Each row has a name. After each piece below comes the name of the row it's from, unless a question asks for something else. Each question is about the rows just above it.

[-2.61 -3.15  6.96  8.30 -2.99] : Molu
[ 8.30 -2.61  6.95 -3.00 -3.14] : Divu
[-2.99 -3.15  8.30  6.95 -2.61] : kib
[ 6.95 -2.99 -2.61  8.30 -3.14] : Kikud
[ 2.63  3.36 -1.68 -3.00  3.03] : zata
Which row holds these entries in another order? [ 8.30  6.95 -2.61 -3.15 -2.99]
kib
Put [-3.15 -2.99 -2.61  6.95  8.30] back in order: which row is it?
kib
Which row holds these entries in another order? [-2.99  8.30 -2.61  6.95 -3.15]
kib
[ 3.03  2.63 -1.68  3.36 -3.00] is which row reordered?
zata
Put [-3.14 -2.99 -2.61  6.95  8.30] back in order: which row is it?
Kikud
Which row holds these entries in another order? [-3.00 -3.14  8.30 -2.61  6.95]
Divu
Which row holds these entries in another order? [-3.15  6.96 -2.61  8.30 -2.99]
Molu

[-0.59  6.91  6.97  6.74  6.68  5.48  4.29  5.74  3.19  7.03  5.76  6.04
 -5.05  5.81  6.53 -4.10  6.99  5.04 -0.68]  pap
[ 5.77  4.24  2.13 -4.95 -4.85  6.97  6.74  3.19  1.90  4.29 -5.05  3.73
 -5.02  5.48  4.07 -0.68  6.03  5.81 -5.54]  Ful
[-2.58 -4.26 -4.97 -2.43 -4.45 -1.45 -5.09 -3.34 -6.48 -6.10 -4.53 -0.82
 -1.12 -5.96 -7.14 -4.04  1.71 -4.32 -6.38]  zerot
[ 6.97  5.77 -0.68  5.48 -5.05  6.74  4.29  5.81  6.04  3.19  3.73  2.13
  4.24 -5.54 -4.95  4.07  1.90 -4.85 -5.02]  zasab
Put [-4.95  5.77  6.03  4.29 -5.54  3.73  6.97 -0.68  6.74 -5.02 -5.05  2.13
  3.19  5.81 -4.85  5.48  4.07  1.90  4.24] back in order: which row is it?
Ful
[-5.54 -5.05 -5.02 -4.95 -4.85 -0.68  1.90  2.13  3.19  3.73  4.07  4.24
  4.29  5.48  5.77  5.81  6.03  6.74  6.97] is which row reordered?
Ful
[-5.02 -4.85  1.90  4.07 -4.95 -5.54  4.24  2.13  3.73  3.19  6.04  5.81
  4.29  6.74 -5.05  5.48 -0.68  5.77  6.97] is which row reordered?
zasab
Which row holds these entries in another order? [-4.95  4.07  1.90 -4.85 -5.02  6.97  5.77 -0.68  5.48 -5.05  6.74  4.29
  5.81  6.04  3.19  3.73  2.13  4.24 -5.54]
zasab

[-8.29 -4.32  2.53  5.83] -> Venek
[ 2.67 -2.66 -1.04 -5.58] -> mis
[-8.29 -4.32  1.01 -5.46] -> gadav
[-8.29 -5.46 -4.32  1.02] -> Zerus
[ 2.53  5.84 -8.29 -4.32] -> mak
[-5.58 -2.66 -1.04  2.67] is which row reordered?
mis
[ 5.83  2.53 -4.32 -8.29] is which row reordered?
Venek
Put [-5.58 -1.04  2.67 -2.66] back in order: which row is it?
mis
Put [ 5.83 -8.29 -4.32  2.53] back in order: which row is it?
Venek
Put [-5.46  1.01 -4.32 -8.29] back in order: which row is it?
gadav

[ 5.74 -3.16 -1.89 -6.67 -0.94 -2.72 -0.36 -2.06 -5.49 -5.42  6.74  0.03
 -6.64  2.18 -2.69 -0.18 -4.18 -6.05 -0.63  1.86 -1.58 -4.40  7.22  4.76]  salen
[-2.22  6.03  6.28  1.78 -5.43  6.88  4.42  5.01  4.44 -0.54 -1.86 -5.54
  5.29 -3.26  5.68 -4.56  8.37 -7.82 -5.32 -2.80  3.66  7.14 -1.09 -3.66]  pofu
[-5.63  4.06  2.67 -3.22 -4.00 -1.49  4.49  3.48 -3.67  2.79 -7.53 -4.38
 -0.47 -4.61 -2.55 -6.01 -1.05  4.68 -3.69 -7.00  2.77  0.35 -4.56  3.11]  Dobo
[ 1.34 -5.98 -4.87  0.78  4.05 -7.32 -3.61 -3.26 -5.24 -3.26  3.10  9.42
 -6.02  5.32 -6.27  3.28 -8.15 -0.12  3.78  5.40 -5.02 -7.72 -1.31 -4.33]  Masez
[ 4.15  2.43  2.42 -3.98  1.63 -0.94  4.83  4.00 -4.69  1.81  2.40 -1.89
  2.99 -5.40  3.12  2.37  0.89  0.08  3.29 -3.48  6.96  4.21  4.10  4.66]  Buzop
[-6.20  5.56  4.63  2.76  2.98 -3.29  4.76  4.86 -1.81  0.99 -7.24 -0.96
  0.80 -1.24  2.27 -2.28 -0.72  1.13 -2.37 -0.39  2.51 -0.51 -6.55 -6.01]  sutu
[-6.21  1.13  2.98  4.63 -0.51 -2.37 -2.28  0.99  2.27  4.76 -1.81  2.51
 -0.96 -6.01  5.56  2.76 -0.39 -0.72 -7.24  4.87 -1.24  0.80 -6.55 -3.29]  moni
[ 1.91  1.24 -2.23  2.12  6.00 -0.23  5.14 -1.80 -2.24  5.95  0.21 -1.40
 -1.45  5.10  3.24  0.48 -2.07 -0.47  5.69  2.32  1.07 -2.80  5.49  6.98]  kaba
[-0.84 -4.96 -3.89  5.36  5.59 -4.34 -5.42 -3.66 -4.93 -0.17 -0.24  5.49
 -0.96  6.12 -4.13  3.14 -5.32  4.50  2.43  5.51 -2.56 -5.94 -0.33 -1.75]  nak
[ 2.51  5.56 -0.39  4.63  4.86 -0.51 -2.28 -0.72 -6.01 -7.24 -2.37 -6.21
  2.27  0.80  2.76  4.76 -1.81 -1.24 -0.96 -3.29  2.98 -6.55  0.99  1.13]  Diz
[-5.63  4.06  2.67 -3.22 -4.00 -1.49  4.49  3.48 -3.67 -5.96 -7.53 -4.38
 -0.47 -4.61 -2.55 -6.01  4.94  4.68 -3.69 -7.00  2.77  2.75 -4.56  3.11]  sozel
Which row holds these entries in another order? [-5.40 -4.69 -3.98 -3.48 -1.89 -0.94  0.08  0.89  1.63  1.81  2.37  2.40
  2.42  2.43  2.99  3.12  3.29  4.00  4.10  4.15  4.21  4.66  4.83  6.96]
Buzop
[ 1.13  0.99 -6.55  2.98 -3.29 -0.96 -1.24 -1.81  4.76  2.76  0.80  2.27
 -6.21 -2.37 -7.24 -6.01 -0.72 -2.28 -0.51  4.86  4.63 -0.39  5.56  2.51] is which row reordered?
Diz
Put [-6.01  5.56  2.76  1.13  2.51 -1.24  4.86 -2.28 -0.72 -0.39 -7.24  0.80
 -0.96 -1.81  2.27  2.98  0.99 -0.51  4.63 -6.55 -2.37  4.76 -6.20 -3.29] back in order: which row is it?
sutu
Which row holds these entries in another order? [-2.28  1.13 -3.29 -0.39 -6.55  2.76 -1.81  4.86  2.98 -6.01 -0.72 -1.24
  0.80 -6.21 -0.51  4.76  4.63  2.27 -2.37 -7.24  5.56 -0.96  0.99  2.51]
Diz
Which row holds these entries in another order? [ 3.78  3.28 -3.61 -6.02 -7.32  0.78 -8.15 -3.26 -5.24 -4.33 -0.12  4.05
  5.32  5.40  9.42 -1.31  3.10  1.34 -4.87 -5.98 -5.02 -3.26 -6.27 -7.72]
Masez

[ 1.35  3.56 -0.44 -2.18 -0.86] = Gola
[2.43 3.30 0.36 1.49 1.44] = suze
[-5.00 -7.19  3.15  2.02 -1.39] = gaz
[ 2.02  3.15 -7.19 -1.40 -5.00] = lata
[-7.19  2.03 -1.39  3.15 -5.00] = kekud
[-7.19 -5.00 -1.39  2.03  3.15] is which row reordered?
kekud
[-7.19 -1.40 -5.00  2.02  3.15] is which row reordered?
lata
Which row holds these entries in another order? [-1.39 -5.00  3.15  2.02 -7.19]
gaz
[ 2.02 -1.39 -5.00 -7.19  3.15] is which row reordered?
gaz

[ 3.58 -1.41  2.82 -5.35  6.44] = nov
[ 3.59 -5.35  2.82  6.44 -1.41] = Salat
[ 3.59 -1.42  2.82  6.44 -5.34] = num
[-5.34  6.44  2.82 -1.42  3.59] is which row reordered?
num
Which row holds these entries in another order? [-1.41  2.82 -5.35  6.44  3.58]
nov
Put [ 6.44  3.58 -1.41  2.82 -5.35] back in order: which row is it?
nov
[ 2.82  3.59 -5.34 -1.42  6.44] is which row reordered?
num
Put [-5.35 -1.41  2.82  3.58  6.44] back in order: which row is it?
nov
Put [-1.41  3.59 -5.35  2.82  6.44] back in order: which row is it?
Salat

